Here is a tiny trained network, its code and every weight. The questions are about switching its units off for an input and a target symbol, where a switched-off unit gives its printed mean instead of its output.

import numpy as np


def w(rows, s, z=0):
    codes = np.array(rows[::2]) - 128.0
    scale = np.full(codes.shape[1], s)
    scale[-1] = z or s
    return codes * scale


def norm(h):
    return h / np.sqrt((h * h).mean(-1, keepdims=True) + 1e-5)


def f(y):
    return y / 2 * (1 + np.tanh(0.7978845608 * (y + 0.044715 * y**3)))


def softmax(a):
    e = np.exp(a - a.max(-1, keepdims=True))
    return e / e.sum(-1, keepdims=True)


def log_softmax(a):
    a = a - a.max(-1, keepdims=True)
    return a - np.log(np.exp(a).sum(-1, keepdims=True))


def net(x, mask):
    ids = ['αγδεζηξπστφψω'.index(c) for c in x.split()]
    T = len(ids)
    res = E[ids] + P[:T]
    r = norm(res)
    for j in range(2):
        rows = slice(3 * j, 3 * j + 3)
        q, k, v = (r @ M[0][rows].T for M in (Q, K, V))
        z = softmax(np.where(np.tri(T) > 0, q @ k.T / 3**0.5, -1e9)) @ v
        o = O[0][rows]
        res = res + np.where(mask[j], z, o[:, -1]) @ o[:, :-1]
    y = f(norm(res) @ A[0][:, :-1].T + A[0][:, -1])
    res = res + np.where(mask[2:10], y, B[0][:, -1]) @ B[0][:, :-1]
    return log_softmax(norm(res)[-1] @ U[:, :-1].T + U[:, -1])


Q, K, V, O, A, B = {}, {}, {}, {}, {}, {}
E = w([
[79,181,185,106,57,217,123,89,66,144,142,224],'α',
[170,82,117,96,44,141,161,7,132,189,135,119],'γ',
[49,130,124,132,120,146,172,177,130,161,220,188],'δ',
[151,146,124,160,103,224,172,131,86,143,169,139],'ε',
[208,100,103,83,235,96,157,157,79,143,80,95],'ζ',
[176,101,95,136,76,148,103,148,74,122,250,24],'η',
[117,115,184,75,122,152,136,200,52,159,66,140],'ξ',
[208,139,165,170,46,75,144,87,95,102,128,65],'π',
[148,148,191,157,87,53,87,94,141,118,188,162],'σ',
[135,249,175,138,90,164,49,178,56,100,118,147],'τ',
[98,206,86,128,118,81,198,128,15,141,131,97],'φ',
[23,52,79,87,189,107,83,142,123,164,188,81],'ψ',
[179,34,164,173,166,107,186,137,58,93,142,89],'ω',
],0.017)
P = w([
[117,165,152,129,148,122,122,130,154,122,137,144],'0',
[128,131,192,69,158,141,121,97,38,246,174,101],'1',
[141,123,87,114,120,155,103,109,134,112,124,160],'2',
[175,133,165,67,108,140,144,105,61,242,172,92],'3',
[162,107,87,97,127,128,137,114,132,60,120,171],'4',
[189,92,134,3,155,150,143,101,70,186,167,115],'5',
[84,132,158,229,183,144,102,72,154,114,100,88],'6',
],0.015)
Q[0] = w([
[49,129,138,253,174,159,89,109,242,76,74,77],'H0',
[121,159,190,157,173,126,139,102,107,182,146,104],'H0',
[163,111,137,150,139,153,130,101,80,107,158,144],'H0',
[185,141,109,50,118,105,135,155,89,175,162,195],'H1',
[107,117,78,154,101,108,143,171,245,139,61,135],'H1',
[134,114,152,95,121,95,144,142,154,107,148,133],'H1',
],0.02)
K[0] = w([
[34,137,186,221,190,143,92,93,143,192,94,34],'H0',
[187,144,134,205,97,128,154,151,99,180,117,158],'H0',
[150,112,128,152,84,116,148,164,119,70,101,158],'H0',
[166,121,54,16,100,109,132,137,119,61,158,215],'H1',
[155,154,172,112,147,110,116,129,106,254,187,117],'H1',
[158,117,152,106,149,115,126,128,137,111,170,137],'H1',
],0.017)
V[0] = w([
[163,199,140,171,154,175,90,90,88,57,203,117],'H0',
[41,52,126,59,146,55,8,151,145,90,166,64],'H0',
[67,184,71,117,132,131,199,64,122,153,195,129],'H0',
[116,117,197,118,66,124,136,127,106,133,34,206],'H1',
[88,230,23,88,126,26,119,48,42,117,91,92],'H1',
[16,101,114,63,201,74,44,116,97,165,143,160],'H1',
],0.014)
O[0] = w([
[141,131,89,113,135,56,104,149,187,161,142,179,220],'H0',
[91,10,176,125,66,170,112,174,103,188,116,104,58],'H0',
[122,101,42,137,98,106,130,143,113,116,170,65,72],'H0',
[94,113,180,135,96,142,149,91,187,175,41,82,255],'H1',
[77,114,187,129,186,49,62,146,163,109,165,110,131],'H1',
[181,73,154,133,187,120,99,97,184,48,115,142,166],'H1',
],0.012,0.0099)
A[0] = w([
[139,188,139,90,90,116,157,109,127,208,130,74,100],'N0',
[99,52,207,116,142,207,107,130,139,217,131,45,41],'N1',
[151,94,52,180,84,179,191,131,112,46,98,114,237],'N2',
[32,178,135,156,117,126,82,184,124,80,167,130,171],'N3',
[144,97,167,99,161,193,143,92,55,155,212,62,122],'N4',
[133,169,128,146,158,141,117,112,217,1,74,141,123],'N5',
[116,151,223,150,129,233,155,95,140,134,44,10,4],'N6',
[81,134,83,166,93,183,146,168,215,15,116,167,162],'N7',
],0.015,0.0016)
B[0] = w([
[125,40,133,161,140,169,97,102,141,108,138,110,186],'N0',
[125,103,105,12,84,140,90,143,93,89,72,97,209],'N1',
[144,131,186,123,199,144,140,172,191,154,113,56,153],'N2',
[123,136,156,129,88,154,189,161,133,102,66,98,152],'N3',
[142,166,140,192,93,69,138,158,104,125,53,196,154],'N4',
[129,81,89,136,124,200,142,169,57,82,152,129,184],'N5',
[150,168,155,93,75,102,191,93,165,117,204,125,253],'N6',
[3,165,185,151,73,160,107,102,83,160,176,212,139],'N7',
],0.018,0.02)
U = w([
[167,137,180,45,86,124,212,64,146,81,131,120,210],'α',
[131,199,181,162,112,101,135,167,123,55,39,211,74],'γ',
[224,73,141,101,237,129,133,117,75,58,194,162,112],'δ',
[160,102,153,112,167,63,74,67,239,184,113,183,194],'ε',
[85,149,135,108,152,13,124,129,110,57,185,39,19],'ζ',
[160,71,50,166,162,183,90,36,239,77,79,50,108],'η',
[204,113,114,117,56,102,122,220,64,190,221,105,1],'ξ',
[110,83,105,157,110,223,123,54,81,167,97,238,188],'π',
[40,123,184,108,144,185,123,166,113,221,195,65,112],'σ',
[143,16,105,54,97,162,31,186,123,147,88,55,85],'τ',
[101,118,109,244,13,81,130,101,131,120,60,59,117],'φ',
[254,101,119,150,177,124,203,183,167,181,67,45,59],'ψ',
[180,220,15,89,155,139,121,93,140,161,154,115,243],'ω',
],0.007,0.0015)

Each question gives the input, a string of symbols that net reads in full, and the target symbol t.
The units are the heads (3 rows each of Q, K, V and O) and the neurons (one row each of A and B). Each row of codes is followed by its name. A weight is (code - 128) times the scale printed after its matrix; where a second scale follows, it is the last column's (O, A, B and U).
mask holds one flag per unit, heads first, then neurons. A switched-off unit (its flag False) gives its mean, the last column of its rows in O or B, instead of its output. The means were averaged over made-up inputs and are rounded, as every weight is.
A unit's drop is (log p(t) with every unit on - log p(t) with that unit switched off) / (log p(t) with every unit on - log p(t) with every unit switched off).
The circuit of an input: a set's keep is (log p(t) with only the set's units on - log p(t) with every unit switched off) / (log p(t) with every unit on - log p(t) with every unit switched off). Starting from all 10 units, units are removed one at a time, each time the one whose removal leaves the highest keep (on an exact tie, the one counted first), for as long as the keep stays at least 0.8.
units of the circuit, in order: the units of the circuit, biggest drop first
most important unit: the unit with the biggest drop
k most important neurons: the k neurons with the biggest drops, biggest first
drop of u: that unit's drop, to one decimal
input ξ ξ ξ δ ω τ, target π: most important unit -> H1
input ψ ξ ζ γ, target γ: units of the circuit, in order -> H1, N4, H0
input ψ ω ζ σ σ ε σ, target ε: units of the circuit, in order -> H0, N1, H1, N5
input γ γ δ ψ, target ψ: units of the circuit, in order -> H1, H0, N2, N4
input ψ ξ τ δ, target ε: units of the circuit, in order -> H0, N6
input ε φ δ ζ, target ψ: units of the circuit, in order -> H1, N2, H0, N4
input τ φ ξ φ σ τ, target τ: units of the circuit, in order -> H0, N6
input τ φ ξ η ξ ω α, target π: 3 most important neurons -> N7, N6, N5
input ψ ψ ω ξ, target π: units of the circuit, in order -> H1, N6, N0, N1
input ε γ τ τ σ ω τ, target γ: 4 most important neurons -> N6, N1, N3, N0
input δ δ ψ γ ζ σ, target γ: units of the circuit, in order -> H1, H0, N4, N6
input δ γ τ η, target ε: units of the circuit, in order -> H0, N1, N6
input ξ ξ α τ, target η: units of the circuit, in order -> H0, N0, H1
input ξ ε ψ φ, target δ: units of the circuit, in order -> H1
input ξ ψ π, target φ: 3 most important neurons -> N6, N0, N3
input τ ξ δ σ, target ψ: 2 most important neurons -> N2, N6
input ψ τ α, target π: 2 most important neurons -> N7, N6
input ξ ε ψ α, target δ: drop of H1 -> 0.4
input δ ω ω, target ψ: drop of N5 -> 0.1
input δ α η ψ, target ξ: most important unit -> H1
input ε ξ η ξ, target ξ: drop of H1 -> 1.4
